Below are the code and all the weights of a small trained network. Each question names an input and a class and asks about switching units off, where a switched-off unit gives its printed mean instead of its output.

import numpy as np


def w(rows, s, z=0):
    codes = np.array(rows[::2]) - 128.0
    scale = np.full(codes.shape[1], s)
    scale[-1] = z or s
    return codes * scale


def f(y):
    return np.maximum(y, 0)


def log_softmax(a):
    a = a - a.max(-1, keepdims=True)
    return a - np.log(np.exp(a).sum(-1, keepdims=True))


def net(x, mask):
    res = np.array(x, float).reshape(1, 8) / 4 @ E
    y = f(res @ A[0][:, :-1].T + A[0][:, -1])
    res = res + np.where(mask, y, B[0][:, -1]) @ B[0][:, :-1]
    return log_softmax(res[-1] @ U[:, :-1].T + U[:, -1])


A, B = {}, {}
E = w([
[121,83,246,69,185,132,130,199],'x0',
[120,141,164,221,218,180,175,96],'x1',
[225,149,198,180,140,62,187,203],'x2',
[140,150,142,130,185,108,130,96],'x3',
[180,51,80,108,114,134,138,168],'x4',
[91,100,182,91,106,139,45,146],'x5',
[40,69,116,125,177,74,170,165],'x6',
[117,88,141,71,141,59,113,51],'x7',
],0.011)
A[0] = w([
[130,126,188,211,174,145,168,145,188],'N0',
[89,138,28,84,112,116,96,101,238],'N1',
[57,28,164,26,129,114,115,142,141],'N2',
[167,157,110,76,116,29,163,114,155],'N3',
[187,42,71,218,128,198,196,193,47],'N4',
[108,130,42,169,107,168,127,102,125],'N5',
[140,87,171,111,119,87,147,145,43],'N6',
[177,146,211,142,138,165,178,153,255],'N7',
[158,156,167,119,66,144,66,169,158],'N8',
[183,131,183,84,167,46,156,108,98],'N9',
[80,153,202,136,215,119,143,114,108],'N10',
[98,181,46,125,165,207,126,3,142],'N11',
[133,143,61,203,69,81,150,197,146],'N12',
],0.011,0.0041)
B[0] = w([
[86,169,159,194,208,105,122,149,235],'N0',
[85,77,63,72,64,146,158,109,237],'N1',
[75,75,133,67,144,210,65,237,254],'N2',
[181,90,120,123,105,91,162,192,201],'N3',
[102,208,85,102,213,162,186,69,221],'N4',
[140,146,89,167,70,119,155,100,208],'N5',
[172,118,92,139,175,153,128,143,177],'N6',
[152,168,167,172,183,142,165,140,240],'N7',
[208,178,186,87,89,187,115,43,203],'N8',
[202,56,159,164,139,124,181,163,211],'N9',
[43,114,215,174,123,32,125,164,218],'N10',
[81,64,85,255,84,190,99,116,250],'N11',
[112,170,93,42,114,59,194,85,212],'N12',
],0.0094,0.015)
U = w([
[196,215,239,105,45,235,120,73,138],'0',
[46,153,253,203,171,81,148,130,140],'1',
[82,35,145,1,128,215,82,176,252],'2',
[115,214,74,142,197,157,194,104,23],'3',
[112,130,48,27,13,62,162,103,13],'4',
[86,102,2,206,33,182,148,71,232],'5',
[231,86,171,140,135,122,190,156,59],'6',
],0.0087,0.0014)

Each question gives the input, the list of numbers given to net, and the class t.
The units are the neurons (one row each of A and B). Each row of codes is followed by its name. A weight is (code - 128) times the scale printed after its matrix; where a second scale follows, it is the last column's (A, B and U).
mask holds one flag per neuron, in row order. A switched-off neuron (its flag False) gives its mean, the last column of its row in B, instead of its output. The means were averaged over made-up inputs and are rounded, as every weight is.
A unit's drop is (log p(t) with every unit on - log p(t) with that unit switched off) / (log p(t) with every unit on - log p(t) with every unit switched off).
The circuit of an input: a set's keep is (log p(t) with only the set's units on - log p(t) with every unit switched off) / (log p(t) with every unit on - log p(t) with every unit switched off). Starting from the 12 units with the biggest drops (on a tie, the unit counted first), units are removed one at a time, each time the one whose removal leaves the highest keep (on an exact tie, the one counted first), for as long as the keep stays at least 0.8.
units of the circuit, in order: the units of the circuit, biggest drop first
most important unit: the unit with the biggest drop
k most important neurons: the k neurons with the biggest drops, biggest first
drop of u: that unit's drop, to one decimal
input [-3,2,1,5,-2,-2,-2,6], class 5: units of the circuit, in order : N11
input [6,2,-1,-5,6,1,-4,-5], class 0: 2 most important neurons : N8; N12
input [-1,-3,5,-3,-5,-3,2,-5], class 3: units of the circuit, in order : N10; N12
input [-4,-4,1,8,-7,-1,6,0], class 4: units of the circuit, in order : N0; N7
input [-1,0,4,-8,7,3,-5,-2], class 0: 2 most important neurons : N8; N0
input [2,-7,6,-4,-7,-4,-7,5], class 6: 2 most important neurons : N3; N9
input [-8,5,5,-2,2,2,-1,3], class 3: units of the circuit, in order : N1; N4
input [-2,-1,1,2,-5,1,0,7], class 6: units of the circuit, in order : N9; N3
input [-6,-1,7,-1,4,3,6,5], class 4: 2 most important neurons : N12; N7
input [-3,2,8,-2,-4,7,-2,5], class 6: 2 most important neurons : N9; N11
input [-1,-8,7,7,-6,6,6,5], class 6: 2 most important neurons : N9; N3
input [0,-5,-3,0,3,-4,0,2], class 4: 2 most important neurons : N11; N1
input [5,2,-6,-4,-2,-5,3,-1], class 2: 2 most important neurons : N2; N7
input [-8,-4,4,-7,0,-6,3,-6], class 4: units of the circuit, in order : N12
input [7,1,2,7,6,-7,-3,-2], class 1: 3 most important neurons : N0; N1; N12
input [-2,-1,-1,-7,-3,-8,7,-5], class 3: 4 most important neurons : N4; N12; N11; N3
input [-4,6,3,-8,-5,-8,1,6], class 1: 2 most important neurons : N1; N0
input [-6,-4,-7,-1,2,8,7,0], class 2: drop of N2 : 6.7
input [5,4,2,-7,3,-4,-4,-3], class 3: drop of N4 : 0.2
input [-4,6,1,0,7,3,0,-1], class 3: drop of N4 : 0.2
input [-6,-8,8,0,1,5,6,-8], class 4: most important unit : N12
